Each row is shifted at random along 3 fixed directions that mean nothing.
Known rows, with every way that one mark hangs from another
B(D(P) L(K N T(C))): [-118  467   36  -59 -310  -51 -133 -129  -51   13   90  245  167  168
  275  225  195  116  286  -83  -96  164 -278  -50  268  336  300   90
  -56  282  -38   55   -7 -335   -1 -297   98 -172  103 -121  -19   11
  -49   24   32  -56   62   84   -2  -36   63   77  226  -85 -182   -8
 -217  120 -117    3   38]
L(K(P) N): [ 220   87   47  109 -149  414  -71  -81  201 -226  -95  -42 -147  158
 -124   88  121  140  309 -243 -235   20   83  428  201  219 -220  -20
 -117   77   34  -84 -143   13  149  495    8  -69  -67  362  -84  -54
  -18   53 -165 -172   26  230 -116   56  144  350  -80   83  165  -49
 -358   23 -202 -319  135]
B(D L(N)): [  49  459  254  -89 -264  242  -94 -166  -94   57   74   77  105   69
   69  147   98  143  282 -129  -59  -30 -232   38  317  178  117   74
 -174   74  -16   67   32 -141  -38  -21  232  -52 -161   60 -194  -21
  -87  220  103  -52  149  237   21 -170  139  197  122  -94   -7  122
 -207    2 -115    4  196]
E(D(B P(A(J(R) K) N))): [ -28   19   22  135   28 -123  283   85  312 -142    4    9 -220  -30
  -13  -60 -151 -108   82   97 -293   59  166  213   69  103 -144  153
  131 -152   -6 -244  -12  150   -7  314   49   56  453  -35   53 -209
  -67   38  -13 -162  -43  179  237  111   54   46  -73  -30  246 -104
  -27  364  -70   43  157]
J(E(D P)): [  -7  214   32   58  -15  -94   61   13  241   11  198   68   34  113
  158    0   44   88   85 -211 -264  -25 -198   19  105  167   67  179
 -168  178  -36  -58  -41 -131   40  -43  -24   13  177  -19   61 -176
   37  -72  -99  -53   91  164  139   67  -69  126   56    3   -3   26
 -113  194  -24   85   87]
E(D P(A(J) N(L))): [  34   93   -5   -3   32 -113  214   68  243  -61   72    0  -69  -57
   96  -71  -94   61   77 -108 -232   18   42  183  138   14 -130  153
  -64   49   58  -66    1  -49  150  307   79   30  247   38   -6 -232
  -45    6 -197 -145   98  205   42   68    6   29  -18   31  120  -78
 -123   43 -111  -60  164]
K(A G(C) L N P(D)): [ -84   33 -238 -161 -117 -217   56  126  -71 -120  115  326  -14  243
  156  -56  154   35 -135   88 -355  143   27 -120  150  396   69  169
   -7  311  148  127   20 -170   97 -135 -146  -56  171   93   88 -143
 -149   55  -61  -40   40  186  -84  256   29   43  217   18 -218  -11
   59  195  -11  -33   -8]
R(G(E(D(B(L) K) P))): [ -81  351  -22    9 -202  -11    5 -162  -19  175  186  114  213    9
  175   69  204   96  183 -141 -330   60 -391 -158  299  215  168   57
 -295  265  -52   76   41 -271  -14 -199  114   21   80   29  -97 -196
   64  145 -191 -131  126    1  -33   57  100   64  125 -184  -17   24
 -114   32 -154   39  238]
N(L(K(G(E) P) T(B(D)))): [ -92  221  -78  -59 -140  -18   61   -1  116 -195   74   97  -59  265
  187  123  107   66  270  -51 -282   77 -126  161  111  214  -16  117
 -208   60   93 -226  -91 -210  192   95  -91 -271  304  154  157 -139
  -57  -12 -112  -45  122   80   -3  189   91   70 -102   52   27   10
 -226  231 -164 -104   79]
B(D(K(A L(T)) N P)): [-133  408  114    9 -307   42   20 -156   61  -60   69   35 -181   95
  -65  106    2 -104  115   43 -213    0 -174  121  292  184  -49   -9
  -78 -240  -34  -94   94    3   45   29  156  -26  105   55 -297  125
 -189  339  279 -219  173  356   31   71  167   96   30 -301   59  -35
 -185  248   21   -7  302]
Q(P(A D(K)) T): [ -42  239  -62  -54 -101 -318   29   81  189  128   93  238    5   59
  208  -58  153  -14   53   27 -194  140 -140  -53  163  249  136  222
  -75  132   -1   29   60 -158  -24 -306   23 -133   77 -115  -90 -132
  -26   10  -36 -129  -70   92   20   20  -70   56  242 -203  -64  -83
  -85  198   18  218   -1]
R(Q(A(K P) E T(C))): [ -97  396  -35   92 -218 -157  138  -21  364   18  -83  157 -102   69
  124 -156   34 -225   62   64   22 -143 -268   97   55  173  -57  304
   59  -25   30 -310  119   17  188  -88   78 -277  344 -210   11   62
  -18   70  224   25   -1  229  322  125   15  216   -1 -173   44  130
  -25  447   39  268  -30]
E(P(A D(B K(G L N)))): [-115  127  -29   32 -132 -112  196    2   49    2  114   67 -109   65
  -74  -83   26 -116    5   10 -271  116   21   68  165  189 -163   33
 -128  -92   39 -160   93  120   32  104  -17    6  140  126  -96 -119
 -165  182   15 -169  112  307  -56  201   94   58   42 -200   79 -125
  -32  249   25   38  301]
Q(A E(P(D(K) N)) T): [  31  334  -98 -126 -135 -140  -48  -43  138  231   55  234  157    4
  210  -52  199   20   71 -106 -237  116 -213 -104  342  274  107   86
 -162  199  -96   71  196 -288  -56 -265   92 -139  -79   30 -245 -143
   22  124 -106  -73  -31  121 -110  -11 -111   99  182 -210  -21  -20
 -236   29  -87   77  116]
D(K(G(C) L(N T)) P): [-187   57 -246  186 -198 -257  152   35  287 -288  -59  112 -131  306
  113   -4   58  -70   49  -64 -390  247   47  233   85  345  -89   97
   41  107   13 -135 -242 -191  271  109 -255  -71  453   70  155  -54
 -138 -101 -150 -204   -4   68   46  362  108   11   10  -38  -32 -208
 -164  288 -103 -161  -61]
C(N(L(T)) R): [ 228  212  247   41  -91  444  -69 -156  284 -170    5 -151 -134  199
  -72   21  -99   47  363 -142  -65  -80   17  450  232  183 -356  -14
   -3 -180  134 -146    7   40  175  535  192   98  -17  239 -323   68
 -119  172  176 -156   41  359   84  -68  146  207  -75 -202  388  -79
 -440  108   -3 -177  210]
L(K(A G(C E(D))) N): [  58  366   18   -5 -285   41  129 -153   16   -4  142   56   -9  224
  131  -38   79    0  161 -197 -236   36  -86  203  144  164   21  150
 -168   17  -67  -55   68 -158   -4  216   36  -34   12  187    7   71
  -76  270   91  -16  109  345   72   73   67  158   50   92   -1   27
 -149  225 -129 -120  305]
R(Q(P(A))): [ 187  101  110   41 -150  271  -27   18  218  -54    4   59 -105   -9
  -78  -48   86   51  229 -127 -139  -48   -6  235  176  113 -168   80
  -55  148  137  -12  -54   32  118  282  147    9 -109  156 -192 -144
  -34   73  -65 -157   22  175   -7    8  109  307   31  -70  152  -94
 -249   51  -84  -38  100]
E(D(B N(L(K))) P(A(J))): [ -95  245  -24   16  -52 -183  112  -53   53   62  165   90  -32   -6
  126   61   30   40  124  -82 -193  150 -107   -6  205  103   44  109
  -86   48  -65   51  143 -174  -19   27  129  -41  183   -6  -22 -146
  -61  117 -134 -196   81  125  -33   56   28  -89  134 -166  -31  -48
  -64   90 -140   14  289]
K(A N P): [   2  326   99 -153 -150   43  -95  -73   18   -5  187  156  -17   91
   24   22   63   42    1  -18 -100  -52 -118  -40  185  196   46  111
  -92   52   37   78  160  -21   -9  -87  125  -83 -159   92 -128  -11
  -99  234  245  -21  164  341   32   13   75  229  199 -201 -100  148
  -42   84    5   83  188]
E(D P(A(J K(G)) N(L))): [  50  169    0  -24   17  -98  271  -18  130  -37   95   -7  -82  -75
   30  -81  -55   25  -33  -66 -229  -30   15  149   66    4 -128  189
  -41   10   62  -97   80   14   36  305   96  -50  195   26    8 -203
 -120   99  -94 -101   76  246   91   44   60   59  -39   -8  121  -21
  -32   89 -149  -27  274]
D(B(L) K(G) N P(E)): [-134  272   42   10 -229   23  -38 -114  -54   88  123   76  -36   -7
  -40   45  102  -28  136    7 -251  189 -176  -86  290  231   57   28
 -157  -85 -120  -37  104 -126  -43 -117  108  -56   42  150 -220 -120
  -91  280   28 -192  115  100  -72   44  220   39   68 -375  100 -126
 -103  125 -109   57  222]
J(E(P(A(K) N)) R): [ 155  477  282  -83  -54  -50   21 -141  155  181  286  165   85  -67
   96   -1  -28   -8  -24  -76  -88    1 -119  -47  201   84  144  103
  -45  -17 -121  -69  332    3 -316  -64  256  -25 -162  -55 -122  -61
  -32   95  258   83   83  351  302 -244   28  204   87 -208   75   65
  -55  120   39  257  377]
J(E R(G Q(A T(D(B))))): [ 121   13  -49   86 -247  286  -91   52  244  -64  -55  174   50   75
  -28  -35  173  -22  360  -58 -288  -73  -91  116  245  295 -221  -85
   88  290  124 -102  -87 -182  186  220  -44  -13  144  108  -82 -149
  156  -66 -159  -93  -87  -89  114   13    1  274  -40  -23  192 -113
 -247  233  -52  -57   48]
T(B C(R)): [  75  201   43   18  -16  142 -103  -68  119   10  103  108  106  130
  134  -84  141  104  275 -138  -48  -41 -180  -21  146  266  -31  123
  -48  280  108   88  -79 -163   94   16   27   13  -25  -35  -21  -23
  110 -123  -21  -35  -80   -9  117   -6   -4  133  172 -143  123  -58
 -176  109   15  128  -27]
D(K(A(J(R)) P) N(L)): [  54  161  -52  -50  -80   49 -104 -121   79  -62  101  141 -122   51
  -17   58  138   55   16   49 -294  -13  -47    7  249  190   -1   23
   14   58   17  134  140 -188  -28   87   84  -51   61  138 -138   -6
  -72  173  -44 -182   31  144    0   11  167   54   68 -220  -15   10
 -124   48 -129  -74  210]
D(B(L) K(G(E) P(A)) N): [-131  474  107  -82 -265  -41  -33 -181 -102  190  238  133   56  -15
   18   52  101  -69  109   24 -213  179 -244 -147  336  171  132   96
 -202 -107 -122   30  258 -128 -145 -210  189 -112  -79   98 -197  -62
 -104  441  192  -89  228  221   16   -2  240   63  107 -392    1    9
  -67  127  -71  123  352]
R(G(C E(D(P(A(K(N))))))): [  26  177 -151   28 -158 -182  188   67  110  -24   81  158   45   70
  156 -121   49   19    2   10 -369   97  -86   54  150  187   48  141
  -51  210   -8   20  -34 -100   87   85   80   63  263  -48   46 -205
  -14   19  -92  -78   30  109  140  107   97  132   60   61   61  -34
  -25  206 -144  -65   98]
N(L(K(A P) T)): [-100  435   60 -127 -161 -134  -45 -124  123  -46  182  175 -100  180
  171  154   41    1  106  -28  -24   35 -142   63  111  180  123  150
  -63  -55   54 -121  193 -152   28 -142   79 -254   47   27  -29   86
 -143  153  224  -60  132  324   68   20   46   71  188 -199 -170   84
  -98  181   19  132  227]
G(E(D(K P))): [  76   51  -87  161  -73  113   54   -8  258  -59   11  -50 -100  105
   25  -23  138   77  226 -144 -434   -1 -113  236  166  169  -74   66
 -198   68    7  -37 -188  -61  141  236   -3  109  257  173 -113 -150
   35   44 -271 -242   15   90  -14  143   92  118  -40   34  172 -103
 -277  172 -166 -177   64]
Q(A(J) E(P(D(K))) T(B)): [  -4   86 -279  -25   28 -174  -22   72  164   42  -21  262  115   66
  227  -44  301  119  113  -88 -410   80 -182 -146  238  321   49  165
  -77  449  -52  158  -86 -431  152 -242 -146 -206  176   37    8 -258
  129 -137 -431 -122 -151 -249 -146  140 -144   26  118 -114  -65  -61
 -184   45 -260  -53  -97]
P(E(D(B)) N(L)): [  69  219   89 -131  -60  142  -19  -60    0  124  153   37   58  -28
  115   34   48  137  258 -141 -140   81  -51    2  270  137   -3   12
 -178    9   29  -10  135 -153  -68  114  172   59  -52  194 -239 -197
  -30  167 -117 -110   96  163 -113  -97   44   68  140  -65  128  -57
 -193  -42  -52   12  236]
Q(P(A) T(B)): [ -82  214   12   16  -63 -222   75  142  307  -78   16  117  -44   96
  162  -97    4  -69  148  -51 -132   42  -90   92  101  154  -49  221
  -55   86    0 -130  -58  -95  245  -45  -63 -187  177  -54   70 -152
   -8  -96  -19  -38  -14   50  115  115  -40  156   55 -191   72  -44
  -79  228  -17  183  -78]
R(Q(A(J(E) K(L)))): [ 313  -92 -147  131  -16  376  -55   17  140 -143 -134  169  -70   73
  -50   22  270  173  107 -112 -439  -14   45  126  208  242 -227   49
  135  449  180  178 -207 -226  154  342  -50    3  146  267  -39 -142
   93 -144 -415 -143 -130 -145  -81   40  134  245  -37  126   47  -75
 -176  -62 -280 -318   11]
R(G(E(D(K)))): [ -19  159  -60  188 -168   24  253  -48  308  -72   32  -97 -133  114
   29 -141  -24  -46  182 -132 -296  -56 -131  283   82   88 -209  136
 -236 -119   28 -289 -173   34  206  343  -13   39  334   66   19  -83
   84   51  -63 -162   98  202  172  164  132  187 -156   67  282  -42
 -149  294  -43  -25  137]
E(P(A(J K(L(T))) D N)): [  87  255   85 -110    7  -87  163  -83  112   -1  116  156    3  -65
   92   24   -6   70   13  -31 -192   91   41   46  217  180  -49  156
   31   81   47   -9   99    0  -89   57  124  -17   64   42 -140 -132
  -81   59   31  -81   64  228   39  -58    9  100   87  -76   21  -73
  -83   21  -44  -25  212]
R(G(C) Q(A P(D N) T)): [ 148    1 -223  -45 -309   35   74  148  255  -41 -187  324   78   47
  138 -164  158   26  157  -14 -261  140   15  135  331  347 -142   46
   50  459  178   47  -78 -237  222  158   22  -28   67   94 -102 -244
   84  -70 -254 -121 -126   -5  -86  141  -29  254   72   95  110 -185
 -236   61 -135 -105  -82]
J(E(D(N(L) P)) R): [-131  454   83 -136 -100 -186  -96 -110   24  162  357  199   71   77
  230   95  102   37   76   -8 -122   76 -314 -200  248  219  342   58
  -62   82 -129   82  279 -284 -195 -333  174   -1   97 -149 -118  -74
  -87  122  140  -75  118  227  185 -105    7  -17  217 -241  -89   62
 -108  209   43  224  173]
C(N R(G Q)): [ 135  170  190   97 -208  377   78 -120  283 -129   27  -55 -173  135
 -103 -137 -125  -33  251  -26   14  -40  -73  330  131  184 -378   59
    5 -110  151 -204  -44  168  166  481  237  105  -17   20 -181  -39
   33  144  299 -144   37  338  204   55  184  329  -70 -177  426  -24
 -275  234   73   25  178]
L(K(G) N T(B C D(P))): [-160  184 -157   78 -159 -118   15  -17  103 -208   64  169   65  217
  180    2  173   70  307 -126 -145  105 -132  101   23  337   11  111
  -10  256   13 -123 -239 -224  220  -10 -243 -239  256  -74  234  -50
   31 -207  -97  -78    3  -60   62  180  -41  121  112   34  -51 -129
 -174  308 -101  -51  -76]
J(E(D(B K(A)) P) R): [ -45  253   10   36  -64 -142  -35  -65  124  107  270  181   46  104
  145   65  138   10   31  -84 -372    6 -208 -162  160  215  182   61
  -93  143 -108    6  155 -221 -184 -223   -3   19  117  -27   -1  -97
   -1   59  -45  -78    9  107  108   43  -65   30  178 -196  -99   12
  -55  256   -8  173  303]
G(C(N(L)) E(D)): [ -52  270  -38   22  -78 -251  166    3  214   17  168  106   31  264
  357  -88  -76   17  107  -41 -175   92 -171   84  138  174   94  265
 -131  -15   11  -46   26 -197  102   24   65   65  350 -103   61  -84
  -42   58   29  -31   93  255  208  101   67  -72  116   17   49   93
  -85  295  -14   93   59]
N(L(T(B C D(K P)))): [-101  201 -150   71  -83  -61  -70  -40  134  -61   60  159   78  102
  157   18  218  103  323  -54 -147  -31 -237    1  129  258   57   31
  -52  225  113   19 -165 -246  219  -88 -110 -115  241 -100  -11  -20
   35 -177 -208 -189    3 -115   54   65   12   -8  167  -99  -24 -117
 -201  201  -80   28  -23]
B(D(P(N)) L): [  37  196  170   46 -216  238   86   19  150 -112 -100  -36 -117   15
  -63   41  -75   11  257  -16 -187  -29  -44  270  285  126 -112   47
 -137 -110   69 -168  -80   98  166  306  172   21  168  132 -186 -109
  -93  150    7 -146  141  292   74   21  179  182 -139  -19  252  -32
 -230  154 -110  -73  125]
B(D(K N) L): [-126  131 -133  174 -171 -198  143  111  148 -109 -103   99 -116  164
  138  -41  -31    0   77   37 -349  154 -121   66  182  182  -40  143
 -141  -69   -6 -120 -206 -139  185   34  -32  -65  461  -88  100 -113
  -43  -68 -162 -169   31   30   40  143  163   -7  -32  -36   43  -25
  -39  249 -111   32  -12]
Q(A(K) E P(N)): [  63  177 -122   65  -47  -92   48   75  270  -61 -106  133  -26   81
  121 -111   73  -32  -19  -68 -268   40  -41  151  157  190  -54  243
  -54  115  -13 -149    7 -160  101   52  -34 -233  194   65   41 -140
  -58  -30 -131  -29  -38  107   60  105   26  212  -26  -49   81   41
 -100  166 -149   25  -32]
C(R(G Q)): [  53    6  -75   79 -116   95   27   28  261 -138   -1  114  -83  144
   68 -110   50   65  173  -41 -150   67  -87  123   64  255 -200  108
   11  248  191  -70 -182  -89  195  193   47   36  144  -39   44 -178
   92 -148  -64 -147  -77    0  120  136   68  199   59  -64  153  -94
 -170  140   12   47  -53]
G(C E(D(B K N))): [-132  515   86   93 -289 -112  182 -217  108  230  203   48   21   97
  127  -71  -29 -126  178  -71 -124   88 -256   -3  279  146   81  124
 -244 -261 -138  -37  173  -51 -147  -57  192  116   98  -12 -175   86
  -32  370  251 -131  197  335  217   42  126  -15  102 -201  100   53
  -75  330    2  186  351]

Rows
[  53   95 -105  -40 -126   95 -149   60  109  131   91  233  145   81
  193  -72  262   58  239  -69 -230   95 -179  -82  218  346   34  122
   22  463  119   74   41 -337   18 -132   61   29   69    1  -84 -225
   88   20 -184 -114 -127  -78 -146   83  -94  121  271 -134   21 -137
 -214  138  -11   86  -30] : T(C(R(Q(A P(E(D(B)))))))
[  78  386   27 -154 -122  138 -121 -246 -170  155  224   82  115   -4
   79   87  277  166  122 -106 -244   -4 -324  -86  297  186  183   32
 -184  198  -42  240  202 -237 -160  -64  244   19 -127  126 -301 -111
 -129  305  -51 -126   93  152  -56 -102  146   78  165 -175   -6   55
 -192  -41 -197  -95  262] : A(K(G(E(D(N(L) P)))))
[ -24  389   42  -79 -105 -133   38 -102   73  101  147  166    4   90
  248   23   29   54  104  -72   46  144 -133    6  147  137  123  133
 -141  -27   31  -20  155 -152  -66  -64  154 -137   -4  -28  -31    6
  -37   19   75  -48   82  253   86  -62   68   24  201 -113  -45   58
  -68   51  -12  183  183] : P(N(L(K)))
[-118  -66 -184  151 -120 -241  267  279  360 -310 -104   24 -371  236
   -1 -143 -173 -133  -72  136 -453   75  138  300  -20  120 -269  194
 -113 -296   39 -482 -177  128  309  300 -173 -126  603   81  227 -160
  -81  -10  -20 -121  106  268   43  342  115  137 -209   77  135  -11
    9  467    0  -12   28] : B(D(K(A N P(E))))
[  64  151  -43  -24   30 -116   17  -33   97  -36  126  209   28  114
  175  -22   91   87  -69   27 -210   18  -40 -101   76  248   62  178
   61  202   38  129    2 -126 -101  -74   33  -24  168  -57   94 -102
   -1 -107    5   -3  -55   43  183  -31   74   95  149  -80  -69  120
   59  100 -112   65   -6] : A(J(R) K(N))
[ -40  373   66  -78 -211  -66  -67  -55  147  136  139  279   67   51
  170  -19  157   -1   77  -28   16    4 -273  -77  182  207  153  210
  -41  233   68   67  125 -190  -25 -286  157 -151 -114  -96  -86  -78
  -10   98  147  -61   42  160   70    9   -4  177  297 -235 -128   89
  -82  121   -6  270   60] : R(Q(A P))
[ -45  338  -79    3 -174  -37  -75   25   98   63  -47  157   97  107
   89  -55  186 -114  116   -9 -198  -61 -219    9  215  291  -20  149
  -64  102  -20  -50  123 -154   96 -175  -22 -243  132   36 -107  -46
 -108  169   26  -39   33   96   52   59  -31  195   75 -247  -17  158
  -77  281 -107   67   18] : Q(A(K(N)) E P T(D(B)))
[ 334  -47  120  -53    1  336  -29   59  111  -19   32    6  -72  -44
  -90  -49   77  195  301 -167 -282  -13  151  225  237  142 -184   52
 -112   78   76  -48  -74   21   39  381  107   96 -138  333 -286 -229
   39   43 -219 -135  -52  134 -143 -164   50  242   17   95  275 -236
 -291  -32  -73 -166  128] : P(A D E)
[ 169  238  153   25 -102  300  206 -179  190 -133  -59   -7 -125  -62
 -114  -32   -2    5  178    5  -67 -173   60  299  215  207 -270  141
   69  -84  167 -163    8  240   46  405  116   -5  175  166 -220   98
  -48  117  131  -95  103  357  181  -19  117  264 -136   50  246  -66
 -153  175  -25 -151  159] : A(J K(L(T(C))) P(D N))
[ -72   63 -164   43  -49 -287  128  146  273 -198   -5  192 -185  189
  184  -53  -54  -13  -47   25 -253  195   76  132   22  197  -38  227
  -36    1   41 -196  -56  -64  142   68 -113 -201  314    6  247 -115
  -12 -108  -43  -52   12  184   52  234   19  102   69   32  -61   -4
   15  249  -20   73   14] : L(K(A P(N)))
[  13  393  255 -146 -178   72   14  -71   35  105  137   60  -40  -86
   12   77  -28   21  197   33    8  -14 -121   93  280   40   87   60
 -112 -129   38  -28  218   28  -65   60  349  -28 -118   -6 -301  -71
 -140  270  193 -122  167  382  112 -145  115   75  111 -182  132  -11
 -200   73   -2  134  313] : B(D(P(A N(L))))
[-149  411   19  -83 -187  -57  110  -91  -82   49  178   92   43  125
  110   26   58  -54   34   32 -250   56 -222  -78  165  211   84  168
 -192  -34   -7 -109  150  -26  -47 -122   75  -97  216   63   13 -133
 -168  334  152    0  232  283   68  120  162  128   34 -139  -50  207
   48  274  -99   71  225] : A(K(G(E(D(B(L)))) N P))
[ -60  268   -7   17 -142  -39  -57  -21   88  -21   77  158  172  121
  224    7   95   83  292 -122 -100  -55 -222  -29  156  274   66  174
  -51  224  131   -9 -154 -214  188 -137  -59  -67  236 -115   14    0
   33 -109  -47  -27   64   14  141  -45   18   74  161  -18  -68  -26
 -101  187    9   79 -102] : B(L(T(C D)))
[ -14  159 -144  -27  -23  -88  -85  -58  -60  -68  163  235  200  217
  267   -8  207  131   57  -43 -212   39 -201 -154   75  413   54  195
   66  370  151  156 -119 -264   51 -184 -124  -86  180 -174   62  -64
   -2 -137  -50    7  -72  -54   54   36   45   54  285  -64 -100    2
  -29  166    3   16 -101] : A(K(G L(T(C(N) D))))
[ 192   62 -168  -28    1  152  -69   23   97  -85  -98  156   -1    1
  109   44  251  191  127  -62 -305   29   -6  107  249  228  -31  132
   -6  315   54  154   -2 -338  130  161   30 -249  118  257  -32 -133
   39  -79 -433 -120  -52  -72 -123   36   35  108   18   34   -1  -51
 -228 -126 -345 -290   10] : Q(A(J P(N(L(K)))) E)
[  16  317   63  -74  -21  -55 -156 -126   77  110  226  174  140  197
  283  -32   85   91  130  -20   53   58 -263 -100  166  287  124  196
    9  197   96  150  144 -252  -23 -178  168   12   -2 -203  -86   21
    3    6  164  -17  -40  163  161  -67   46  -17  325 -281   26   44
 -135  118  108  232   28] : T(C(N(L) R))
[  41  402  155 -115 -130  100 -105 -172   57  180  262  104    9    8
   42   61  145   83  112  -74  -85   11 -219  -79  198  196  145  123
 -216  -30  -37   32  168  -63 -169 -193  190  -83 -239   92 -242  -62
   25  238  161 -100  124  253    0 -112  106  175  198 -262   23   53
 -148   44    8  177  223] : D(K(P(E)))
[ -21  477  180  -81 -173   19  174 -193  222  102  216  -68   33   30
  122 -101 -107  -64  163 -109  -31  -43 -266  203  211   59  -85   99
 -243 -126   15 -256  238    9   42  216  271   72   86   15 -152  -55
  -38  254  240  -63  253  472  234   16   51  137  -77 -177  273   62
 -211  175   89  126  335] : C(R(G(E(D P(N(L))))))
[  -2  410  189  -24 -120  152  224 -235  135   13  213  -99 -133   35
  -67  -22   -7  -69   86  -52 -127 -205 -178  182   62   75  -76  291
 -172 -202   26 -188  115  181  -61  198  141  -63  108  109  -82  -15
  -71  410  319  -51  237  464  280   45  157  217 -132  -60  182  192
  -61  317  -62   49  285] : A(J K(G(E(D)) P))
[ 140  168  102  -52 -111  248   89 -100  164 -128  102   12 -126    4
 -133  -44  -16   -6   28   32 -201 -111   45  170  128  181 -202   73
  -16  -47   47 -203   76  144    6  340  124  -39   79  195  -75 -127
   17  142  168  -38  104  290  162  -27  216  356 -183  -68  283   73
  -68  148  -73  -70  173] : A(J(R(G)) K(N P(E)))
[ 321  138   51  -64 -124  431 -288 -135   22  -37   81  108  220  127
   95  137  267  302  425 -168 -319  -37 -144  155  415  342   32  -68
  -76  369  108  359  -65 -314   90  195  146  156 -138  296 -388  -86
  -10  106 -251 -165   32   11  -82 -133  117  108  139  -16  108  -97
 -481 -106 -253 -404   90] : G(C(N(L(T(D(P))))) E)
[ 130   89  -48 -113  -16  135 -212   -8  -32   22   77  186  153  -23
  122   74  262  281  232  -79 -199   28 -144  -45  271  261  126   -4
  -85  371  124  301  -40 -262   30  -33   88    9  -93   89 -202 -197
   -2  -61 -312 -175    9  -45  -95  -98   20   51  259  -40  -48  -61
 -236 -133 -154 -102   12] : T(D(P(N(L))))
[  14   82 -167  -22  -30 -171    5   44   28  -89   90  246  -32  167
  204  -11  127  122  -55  -18 -263  125   -5  -80   65  238   34  205
    6  255   45  187  -66 -239   58  -66  -56 -122  153   39  158  -59
   32 -104 -104  -50  -23    9  -10  103   29   64  206  -20 -195   43
   58   45 -159  -47   10] : L(K(A(J) N))
[ -53  179  -69   21  -38 -215   79   73  323  -88   -4  193  -49  116
  139  -45   54 -102   35  127 -214 -113 -111   70   49  261    2  271
  138   70   63 -131   -2  -71  104  -86  -84 -199  404 -150  134  -78
   22  -33   64  -37  -70   81  277   48  -51   79   55 -107  -17  134
   26  392  -21  156  -81] : Q(A(J(R) K(P)) T(D))
